Below is a small trained network, with its code and all its weights. Each question gives an input and a class and asks what happens when units are switched off, that is, made to give their printed mean instead of their output.

import numpy as np


def w(rows, s, z=0):
    codes = np.array(rows[::2]) - 128.0
    scale = np.full(codes.shape[1], s)
    scale[-1] = z or s
    return codes * scale


def f(y):
    return np.maximum(y, 0)


def log_softmax(a):
    a = a - a.max(-1, keepdims=True)
    return a - np.log(np.exp(a).sum(-1, keepdims=True))


def net(x, mask):
    res = np.array(x, float).reshape(1, 8) / 4 @ E
    y = f(res @ A[0][:, :-1].T + A[0][:, -1])
    res = res + np.where(mask, y, B[0][:, -1]) @ B[0][:, :-1]
    return log_softmax(res[-1] @ U[:, :-1].T + U[:, -1])


A, B = {}, {}
E = w([
[127,129,129,125,130],'x0',
[174,123,86,41,92],'x1',
[192,155,218,167,107],'x2',
[125,62,150,90,246],'x3',
[119,138,138,112,136],'x4',
[120,141,133,108,148],'x5',
[131,128,125,128,128],'x6',
[145,106,116,163,94],'x7',
],0.011)
A[0] = w([
[118,191,64,87,69,138],'neuron 0',
[241,207,211,55,86,208],'neuron 1',
[22,218,132,225,102,251],'neuron 2',
[228,124,236,198,149,186],'neuron 3',
[201,147,214,154,153,67],'neuron 4',
[74,47,254,190,186,45],'neuron 5',
],0.0084,0.0012)
B[0] = w([
[156,202,53,55,135,195],'neuron 0',
[174,133,200,200,96,245],'neuron 1',
[121,24,154,24,125,228],'neuron 2',
[183,182,179,69,190,254],'neuron 3',
[251,163,93,87,143,212],'neuron 4',
[172,149,54,139,255,235],'neuron 5',
],0.0091,0.0094)
U = w([
[80,39,71,89,101,252],'0',
[167,214,9,151,125,107],'1',
[173,81,165,115,105,99],'2',
[170,203,95,206,58,41],'3',
[78,58,65,172,164,67],'4',
],0.011,0.0039)

Each question gives the input, the list of numbers given to net, and the class t.
The units are the neurons (one row each of A and B). Each row of codes is followed by its name. A weight is (code - 128) times the scale printed after its matrix; where a second scale follows, it is the last column's (A, B and U).
mask holds one flag per neuron, in row order. A switched-off neuron (its flag False) gives its mean, the last column of its row in B, instead of its output. The means were averaged over made-up inputs and are rounded, as every weight is.
A unit's drop is (log p(t) with every unit on - log p(t) with that unit switched off) / (log p(t) with every unit on - log p(t) with every unit switched off).
The circuit of an input: a set's keep is (log p(t) with only the set's units on - log p(t) with every unit switched off) / (log p(t) with every unit on - log p(t) with every unit switched off). Starting from all 6 units, units are removed one at a time, each time the one whose removal leaves the highest keep (on an exact tie, the one counted first), for as long as the keep stays at least 0.8.
circuit, biggest first: the units of the circuit, biggest drop first
unit that matters most: the unit with the biggest drop
k most important neurons: the k neurons with the biggest drops, biggest first
drop of u: that unit's drop, to one decimal
input [0,-8,4,6,2,5,3,-4], class 1: unit that matters most => neuron 5
input [-1,-6,0,0,4,4,2,-2], class 0: circuit, biggest first => (neuron 2; neuron 1)
input [-4,7,3,-4,-4,-2,2,2], class 3: 2 most important neurons => (neuron 1; neuron 5)
input [-5,6,8,-4,-2,3,-1,-6], class 3: 2 most important neurons => (neuron 1; neuron 2)
input [-3,0,-3,1,7,-1,-2,-5], class 4: circuit, biggest first => (neuron 4; neuron 3)
input [-4,4,4,-1,-2,2,-2,-7], class 3: circuit, biggest first => (neuron 2; neuron 1)
input [1,5,1,-2,-7,-7,-1,2], class 3: circuit, biggest first => (neuron 5; neuron 2)
input [-2,-7,1,5,1,-4,-7,3], class 1: 2 most important neurons => (neuron 5; neuron 3)
input [2,3,-4,1,-2,-8,-7,-8], class 0: circuit, biggest first => (neuron 5; neuron 3)
input [0,-1,8,3,-5,7,8,7], class 1: 3 most important neurons => (neuron 5; neuron 2; neuron 4)
input [3,2,6,0,-1,5,2,2], class 3: 2 most important neurons => (neuron 2; neuron 1)
input [-3,-4,6,1,-1,-2,-3,-3], class 1: 2 most important neurons => (neuron 5; neuron 4)
input [5,6,1,-3,-2,5,7,7], class 3: 2 most important neurons => (neuron 5; neuron 1)
input [-5,-6,-5,-6,8,-1,-7,-5], class 0: circuit, biggest first => (neuron 2)
input [-3,-7,8,4,4,-4,-4,-1], class 1: 2 most important neurons => (neuron 5; neuron 4)
input [-1,-4,0,0,-3,-5,5,6], class 0: 3 most important neurons => (neuron 1; neuron 2; neuron 4)
input [4,2,4,0,4,7,-4,-2], class 3: 2 most important neurons => (neuron 2; neuron 1)
input [-4,-3,6,1,8,-3,5,-3], class 1: 3 most important neurons => (neuron 5; neuron 4; neuron 2)
input [3,-6,2,-6,2,8,6,-7], class 2: drop of neuron 2 => 0.7
input [2,-5,7,-4,-8,4,-7,-6], class 2: drop of neuron 2 => 0.7
input [-3,-3,6,-5,7,-8,-8,1], class 2: drop of neuron 1 => 0.0
input [1,-7,-7,-5,-7,4,6,-8], class 0: circuit, biggest first => (neuron 2)
